After every row comes roughly how far along a hidden order it lies, from 0 to 10.
In the rows, zero is written as 128.
[115 124 108 135 165 127  61 136  32 131 255 255 110 137 154  99 153 175
 128 104 153 110  93 136  81 133 141  62 165]  5
[127 123 126 136 147 138 100 127  85 123 165 159 122 136 134 143 134  98
 136 101 138 123 119 127 125 131 136 125 159]  5
[146 145 119 202  98  95  89 111  97 106 110  69 130 149 106 181 119   1
 165 116  96 132 150 121 142 128 154 197 162]  7
[145 135 123 164 131 121  87 120  87 109 135 119 126 138 121 152 132  34
 155  98 114 130 139 117 120 134 143 152 169]  7
[150 129 123 177  92 151 156 122 108  99  75 107 122 116 141  61 145  54
 126 141 116 127 142 108 120 158 128 178 233]  9
[ 92 109 122 156 144 114 176 116  86 149 153 139 109 145 138 201 117 129
 115 123 149 125  92 149 173 132 151 126 136]  0
[153 151 116 181 105 110  58 128  97 107 168 117 129 133 114 104 147  28
 163 109 103 129 148 113  92 135 139 138 166]  10
[132 121 124 173 121 143 154 119  93 115  95 102 111 125 138 131 145  36
 130 112 127 136 127 113 144 154 140 154 218]  6
[131 124 124 137 151 132  93 120  77 116 182 175 124 145 135 154 121 111
 138 108 133 117 122 133 132 123 141 147 169]  4
[125 129 124 144 151 116  90 115  98 123 175 160 131 150 124 173 112 118
 145 109 130 121 128 137 143 115 145 142 131]  3
[141 130 126 140 131 151 119 129  97 110 144 156 125 119 142  73 147 109
 126 124 127 125 135 115 111 144 127 135 192]  8
[123 129 121 139 125 133 128 138 120 129 166 148 113 118 137  83 158 124
 122 123 138 131 116 119  99 148 126  83 155]  8
[126 123 126 154 150 117 109 115  81 124 148 116 118 151 122 210 118  57
 151  90 126 128 126 131 154 124 152 160 163]  3
[136 125 125 160 119 138 142 123 101 116 111 115 119 128 134 125 136  74
 131 120 126 130 130 119 138 144 136 150 195]  6
[147 143 119 177  96 118  96 127 106 110 138 114 125 125 122 102 145  45
 147 131 108 129 142 113 106 141 132 146 168]  10
[128 135 120 128 155 110  28 129  81 129 242 197 130 145 126 151 130 135
 146  96 131 119 120 136 104 114 139  98 119]  5
[130 135 126 136 136 108  86 124 113 128 173 142 132 144 113 170 117 108
 145 109 124 125 128 135 133 113 140 125 107]  4
[124 123 129 172 127 101 143 103 118 127  76  57 128 156 106 242  94  28
 149 109 112 134 133 138 192 120 154 200 125]  2
[128 118 129 146 133 148 155 123 107 118 109 130 118 124 143 119 136  98
 122 121 135 130 126 120 141 147 132 143 192]  5

Next part:
[134 115  92  84  94 138 138 145 155 137 116 107 119  99 116 112 112 151
 169 177 157]  4
[133 116  86  98  90 149 143 140 144 120  97  99 122 110 124 129 146 183
 165 154 125]  5
[134 101  99 151 165 152 125 109 101 121 165 162 125  97 137 128  46 125
 227 169  81]  9
[132 120  87  95  77 126 142 141 151 135 117 109 121 112 120 109  84 129
 154 184 175]  4
[133 101  99 172 148 132 125 105 108 145 169 118 118 158 129  82 135 255
 125  67 144]  10
[132 121  96  87  81 122 137 139 160 147 130 119 123 102 118 107  71 108
 129 162 170]  4
[132 122  91  94  68 117 138 136 152 146 136 124 127 117 119 109  77  96
 118 150 163]  3
[131 123  85 100  72 137 144 135 152 127 104 102 122 121 125 117  88 138
 166 188 183]  4
[133 101  95 172 151 137 124 105 104 136 168 133 118 141 142  87  88 247
 178  77 107]  10
[133 125 104  88  69  91 126 120 138 143 155 151 140 167 138 122  87  95
  97 115 121]  1
[133 116  88  91  94 145 141 143 149 129 103 103 120 100 120 121 131 180
 181 168 138]  5
[131 128  96 102  48  91 129 113 131 136 146 145 142 184 149 122  73  93
  96 134 135]  1
[132 108  92 148 144 173 136 109  89  96 107 142 148 164 116 114 122 102
  68 140 212]  8
[133 121  91  90  77 135 141 140 154 134 112 108 121 107 121 112  97 140
 165 182 173]  4
[133 116  81 104 104 162 145 133 128 107  86  98 121 128 141 156 165 163
 112 116 127]  6
[131 112  83 137 144 176 139 108  91  90  90 131 147 210 138  93  85 137
 102 103 151]  8
[131 118  80 114  95 162 148 127 115  96  76  97 123 157 160 166 138 115
  89 135 157]  6
[133 104  92 157 153 158 125 103 100 112 151 167 132  99 136 134  43  77
 200 217 123]  9
[131 114  84 144 122 184 144 109  91  89  83 114 142 229 159 103  55 121
 135 124 116]  7
[132 113  88 110 113 173 144 128 116  97  83 100 124 167 163 167 135  99
  96 139 154]  6
[132 119  85  98  79 142 144 138 146 123  99  99 121 118 126 121 119 181
 178 176 146]  5
[133 114  83  99 106 165 144 134 126 105  88  99 122 123 146 159 165 151
 107 112 129]  6
[133 103  92 162 151 150 126 104  99 122 164 154 123 110 146 114  38 158
 229 152  79]  9
[135 106  85 100 143 172 139 135 115 104  96  96 124 155 152 160 137  89
 103 132 134]  7
[135 117  91  76  89 110 131 143 163 157 154 132 124  98 110 104  95 100
 102 133 140]  3
[132 117  84 100  99 158 146 137 135 110  89  97 121 123 133 139 147 184
 151 138 120]  5
[135  98 105 176 153 114 121 110 136 166 139  96 130 126  93 163 232  66
  58 166 142]  10
[133 119  89  85  88 120 137 138 161 147 133 118 123 103 111 109  92 118
 141 163 171]  4
[131 128  90  99  49 109 137 127 150 145 140 133 132 141 129 101  63  86
 103 142 151]  2
[132 132 101 100  55  88 125 109 118 128 144 148 144 194 159 143 107 116
 109 128 127]  0
[128 138  99 119  24  93 133  99 113 116 126 144 146 221 170 138  69 107
 104 150 148]  0
